Here is a tiny trained network, its code and every weight. The questions are about switching its units off for an input and a class, where a switched-off unit gives its printed mean instead of its output.

import numpy as np


def w(rows, s, z=0):
    codes = np.array(rows[::2]) - 128.0
    scale = np.full(codes.shape[1], s)
    scale[-1] = z or s
    return codes * scale


def norm(h):
    return h / np.sqrt((h * h).mean(-1, keepdims=True) + 1e-5)


def f(y):
    return y / 2 * (1 + np.tanh(0.7978845608 * (y + 0.044715 * y**3)))


def log_softmax(a):
    a = a - a.max(-1, keepdims=True)
    return a - np.log(np.exp(a).sum(-1, keepdims=True))


def net(x, mask):
    res = np.array(x, float).reshape(1, 5) / 4 @ E
    u = 0
    for l in range(3):
        y = f(norm(res) @ A[l][:, :-1].T + A[l][:, -1])
        res = res + np.where(mask[u : u + 10], y, B[l][:, -1]) @ B[l][:, :-1]
        u += 10
    return log_softmax(norm(res)[-1] @ U[:, :-1].T + U[:, -1])


A, B = {}, {}
E = w([
[100,254,85],'x0',
[53,97,52],'x1',
[36,138,232],'x2',
[130,127,126],'x3',
[129,127,130],'x4',
],0.0062)
A[0] = w([
[174,129,68,34],'0.n0',
[2,73,36,128],'0.n1',
[102,58,117,245],'0.n2',
[176,243,39,196],'0.n3',
[109,225,101,84],'0.n4',
[62,104,80,140],'0.n5',
[252,153,59,3],'0.n6',
[231,154,49,20],'0.n7',
[76,202,235,93],'0.n8',
[178,141,195,141],'0.n9',
],0.0091,0.0032)
B[0] = w([
[59,90,111,144],'0.n0',
[179,190,176,228],'0.n1',
[216,146,190,201],'0.n2',
[160,253,105,255],'0.n3',
[41,142,151,167],'0.n4',
[215,185,183,168],'0.n5',
[104,120,88,190],'0.n6',
[108,109,49,188],'0.n7',
[79,136,6,181],'0.n8',
[193,189,103,159],'0.n9',
],0.0071,0.0056)
A[1] = w([
[47,85,188,251],'1.n0',
[177,129,156,208],'1.n1',
[170,84,70,30],'1.n2',
[107,3,103,29],'1.n3',
[194,142,112,140],'1.n4',
[55,159,200,224],'1.n5',
[163,95,173,108],'1.n6',
[124,63,99,90],'1.n7',
[108,76,125,37],'1.n8',
[122,134,148,107],'1.n9',
],0.011,0.0026)
B[1] = w([
[85,12,47,174],'1.n0',
[1,255,188,248],'1.n1',
[151,193,41,160],'1.n2',
[233,155,143,145],'1.n3',
[32,67,135,251],'1.n4',
[91,125,12,233],'1.n5',
[98,172,154,196],'1.n6',
[175,122,171,116],'1.n7',
[127,117,142,92],'1.n8',
[119,69,55,123],'1.n9',
],0.0064,0.003)
A[2] = w([
[234,8,240,121],'2.n0',
[175,160,66,193],'2.n1',
[207,234,164,193],'2.n2',
[113,156,61,245],'2.n3',
[151,50,125,164],'2.n4',
[168,155,138,134],'2.n5',
[43,161,146,197],'2.n6',
[123,218,95,92],'2.n7',
[53,128,35,106],'2.n8',
[110,128,80,4],'2.n9',
],0.012,0.0043)
B[2] = w([
[44,242,167,185],'2.n0',
[40,90,186,215],'2.n1',
[138,12,158,254],'2.n2',
[97,56,171,235],'2.n3',
[14,228,46,132],'2.n4',
[143,74,110,149],'2.n5',
[254,89,122,197],'2.n6',
[142,133,175,221],'2.n7',
[158,108,166,195],'2.n8',
[154,149,155,125],'2.n9',
],0.007,0.0091)
U = w([
[92,254,139,178],'0',
[164,94,172,164],'1',
[114,84,12,188],'2',
[129,113,154,177],'3',
[128,111,143,176],'4',
[171,139,100,35],'5',
[168,177,55,2],'6',
],0.016,0.0089)

Each question gives the input, the list of numbers given to net, and the class t.
The units are the neurons (one row each of A and B). Each row of codes is followed by its name. A weight is (code - 128) times the scale printed after its matrix; where a second scale follows, it is the last column's (A, B and U).
mask holds one flag per neuron, layer by layer. A switched-off neuron (its flag False) gives its mean, the last column of its row in B, instead of its output. The means were averaged over made-up inputs and are rounded, as every weight is.
A unit's drop is (log p(t) with every unit on - log p(t) with that unit switched off) / (log p(t) with every unit on - log p(t) with every unit switched off).
The circuit of an input: a set's keep is (log p(t) with only the set's units on - log p(t) with every unit switched off) / (log p(t) with every unit on - log p(t) with every unit switched off). Starting from the 12 units with the biggest drops (on a tie, the unit counted first), units are removed one at a time, each time the one whose removal leaves the highest keep (on an exact tie, the one counted first), for as long as the keep stays at least 0.8.
circuit, biggest first: the units of the circuit, biggest drop first
unit that matters most: the unit with the biggest drop
k most important neurons: the k neurons with the biggest drops, biggest first
k most important neurons of layer l: the k neurons of layer l with the biggest drops, biggest first
input [-7,-7,2,-1,-2], class 0: most important neuron : [2.n0]
input [-5,0,7,-6,2], class 2: circuit, biggest first : [1.n0, 1.n5, 0.n8]
input [-4,8,-6,-6,2], class 1: circuit, biggest first : [0.n1, 0.n2]
input [1,1,7,6,0], class 2: circuit, biggest first : [0.n3, 1.n0, 1.n5]
input [5,8,-6,-8,0], class 1: 3 most important neurons : [2.n2, 2.n0, 0.n8]
input [-7,6,7,2,-5], class 0: 2 most important neurons : [0.n3, 0.n2]
input [-5,0,7,6,5], class 2: circuit, biggest first : [1.n0, 1.n5, 0.n8]
input [-6,-3,1,-6,-2], class 0: 2 most important neurons : [0.n3, 2.n0]
input [7,0,-8,-5,-6], class 2: 3 most important neurons : [0.n7, 2.n0, 1.n1]
input [5,7,8,2,4], class 2: 3 most important neurons : [1.n5, 0.n3, 1.n0]
input [2,6,0,0,-6], class 1: 2 most important neurons : [2.n2, 2.n0]
input [5,-1,-5,4,6], class 4: 2 most important neurons of layer 1 : [1.n1, 1.n5]
input [5,7,1,-3,-4], class 1: 2 most important neurons : [2.n2, 2.n0]
input [-5,1,8,1,4], class 2: unit that matters most : 1.n0
input [-5,8,-3,-8,2], class 1: 2 most important neurons of layer 1 : [1.n1, 1.n6]
input [-8,-8,-6,0,3], class 0: 2 most important neurons : [2.n0, 0.n3]
input [-6,4,2,3,-3], class 0: 3 most important neurons : [0.n3, 2.n0, 2.n3]
input [-4,-4,-8,-2,-5], class 2: 2 most important neurons of layer 0 : [0.n7, 0.n1]
input [3,-7,-8,1,-2], class 2: 2 most important neurons of layer 0 : [0.n7, 0.n6]
input [3,0,-4,-3,-2], class 2: circuit, biggest first : [0.n7]
input [5,1,-1,3,6], class 4: 2 most important neurons of layer 1 : [1.n1, 1.n2]
input [4,2,-1,7,0], class 3: 3 most important neurons of layer 2 : [2.n2, 2.n0, 2.n3]
input [-6,1,5,4,1], class 0: 2 most important neurons of layer 2 : [2.n2, 2.n0]
input [1,-1,8,2,3], class 2: 2 most important neurons : [0.n3, 1.n0]
input [4,6,-4,2,-7], class 4: 2 most important neurons : [2.n2, 2.n1]
